Below are the code and all the weights of a small trained network. Each question names an input and a class and asks about switching units off, where a switched-off unit gives its printed mean instead of its output.

import numpy as np


def w(rows, s, z=0):
    codes = np.array(rows[::2]) - 128.0
    scale = np.full(codes.shape[1], s)
    scale[-1] = z or s
    return codes * scale


def f(y):
    return np.maximum(y, 0)


def log_softmax(a):
    a = a - a.max(-1, keepdims=True)
    return a - np.log(np.exp(a).sum(-1, keepdims=True))


def net(x, mask):
    res = np.array(x, float).reshape(1, 7) / 4 @ E
    y = f(res @ A[0][:, :-1].T + A[0][:, -1])
    res = res + np.where(mask, y, B[0][:, -1]) @ B[0][:, :-1]
    return log_softmax(res[-1] @ U[:, :-1].T + U[:, -1])


A, B = {}, {}
E = w([
[114,145,60,132],'x0',
[209,146,107,230],'x1',
[104,129,197,195],'x2',
[237,157,89,68],'x3',
[18,61,119,85],'x4',
[116,255,207,82],'x5',
[65,227,94,169],'x6',
],0.0083)
A[0] = w([
[53,115,135,118,118],'N0',
[89,61,63,132,184],'N1',
[88,117,49,101,74],'N2',
[146,129,177,113,201],'N3',
[18,104,163,113,99],'N4',
[157,135,214,153,192],'N5',
[80,146,163,106,130],'N6',
[156,122,138,192,127],'N7',
[199,215,142,173,159],'N8',
[130,51,121,183,155],'N9',
[199,185,170,120,255],'N10',
[24,138,174,129,80],'N11',
[118,125,78,70,139],'N12',
[134,130,29,106,129],'N13',
[60,143,134,113,86],'N14',
[179,139,166,8,158],'N15',
[102,76,103,225,169],'N16',
[69,148,141,134,115],'N17',
[57,75,69,84,104],'N18',
[40,120,150,148,129],'N19',
[140,85,37,140,127],'N20',
[169,159,126,123,172],'N21',
[185,137,132,24,152],'N22',
[152,230,61,167,121],'N23',
[114,100,85,52,138],'N24',
[71,172,142,114,47],'N25',
],0.013,0.0042)
B[0] = w([
[94,108,169,124,195],'N0',
[116,56,161,174,224],'N1',
[90,127,138,160,181],'N2',
[175,85,77,96,181],'N3',
[104,143,177,121,228],'N4',
[138,111,60,110,203],'N5',
[95,126,175,88,185],'N6',
[163,137,117,147,185],'N7',
[151,177,95,152,242],'N8',
[176,83,129,144,217],'N9',
[140,149,79,106,244],'N10',
[102,157,177,91,221],'N11',
[86,105,95,148,187],'N12',
[116,135,115,159,195],'N13',
[108,142,140,119,184],'N14',
[126,69,82,93,242],'N15',
[186,138,166,91,232],'N16',
[123,163,158,104,182],'N17',
[106,95,138,155,218],'N18',
[115,134,191,94,211],'N19',
[121,117,146,178,211],'N20',
[119,175,101,108,184],'N21',
[110,90,71,105,230],'N22',
[147,247,148,164,228],'N23',
[88,92,115,138,203],'N24',
[137,131,145,108,179],'N25',
],0.011)
U = w([
[101,110,75,55,159],'0',
[42,100,107,194,67],'1',
[163,220,112,130,115],'2',
[238,79,203,135,79],'3',
[118,123,76,5,48],'4',
[222,118,143,86,254],'5',
[54,135,222,36,141],'6',
],0.012,0.0074)

Each question gives the input, the list of numbers given to net, and the class t.
The units are the neurons (one row each of A and B). Each row of codes is followed by its name. A weight is (code - 128) times the scale printed after its matrix; where a second scale follows, it is the last column's (A, B and U).
mask holds one flag per neuron, in row order. A switched-off neuron (its flag False) gives its mean, the last column of its row in B, instead of its output. The means were averaged over made-up inputs and are rounded, as every weight is.
A unit's drop is (log p(t) with every unit on - log p(t) with that unit switched off) / (log p(t) with every unit on - log p(t) with every unit switched off).
The circuit of an input: a set's keep is (log p(t) with only the set's units on - log p(t) with every unit switched off) / (log p(t) with every unit on - log p(t) with every unit switched off). Starting from the 12 units with the biggest drops (on a tie, the unit counted first), units are removed one at a time, each time the one whose removal leaves the highest keep (on an exact tie, the one counted first), for as long as the keep stays at least 0.8.
units of the circuit, in order: the units of the circuit, biggest drop first
top k neurons: the k neurons with the biggest drops, biggest first
drop when u is switched off: that unit's drop, to one decimal
input [7,0,2,1,2,-7,-7], class 3: top 2 neurons => [N16, N9]
input [-6,-5,8,8,-7,2,5], class 2: units of the circuit, in order => [N8]
input [6,-6,8,8,-4,2,3], class 2: top 2 neurons => [N23, N8]
input [-6,8,-3,-5,3,4,-7], class 5: top 2 neurons => [N1, N5]
input [8,-2,-3,-6,6,-5,2], class 6: top 2 neurons => [N19, N16]
input [4,-6,2,-2,7,-7,-2], class 6: top 2 neurons => [N19, N4]
input [-7,8,1,-7,8,0,-5], class 3: top 2 neurons => [N9, N16]
input [4,7,2,6,8,-5,3], class 3: top 3 neurons => [N16, N9, N22]
input [5,-8,0,2,1,8,-4], class 4: top 2 neurons => [N15, N22]
input [5,4,-4,8,-2,3,-6], class 0: top 3 neurons => [N22, N15, N16]
input [3,-8,-2,2,2,3,-6], class 0: top 2 neurons => [N15, N22]
input [-7,4,0,4,-8,-6,-2], class 2: drop when N21 is switched off => 0.2
input [-1,-6,-5,2,6,-1,5], class 6: drop when N4 is switched off => 0.1
input [5,5,0,7,4,-2,6], class 2: units of the circuit, in order => [N23]
input [-8,5,2,-2,-3,-5,7], class 2: drop when N23 is switched off => 0.2
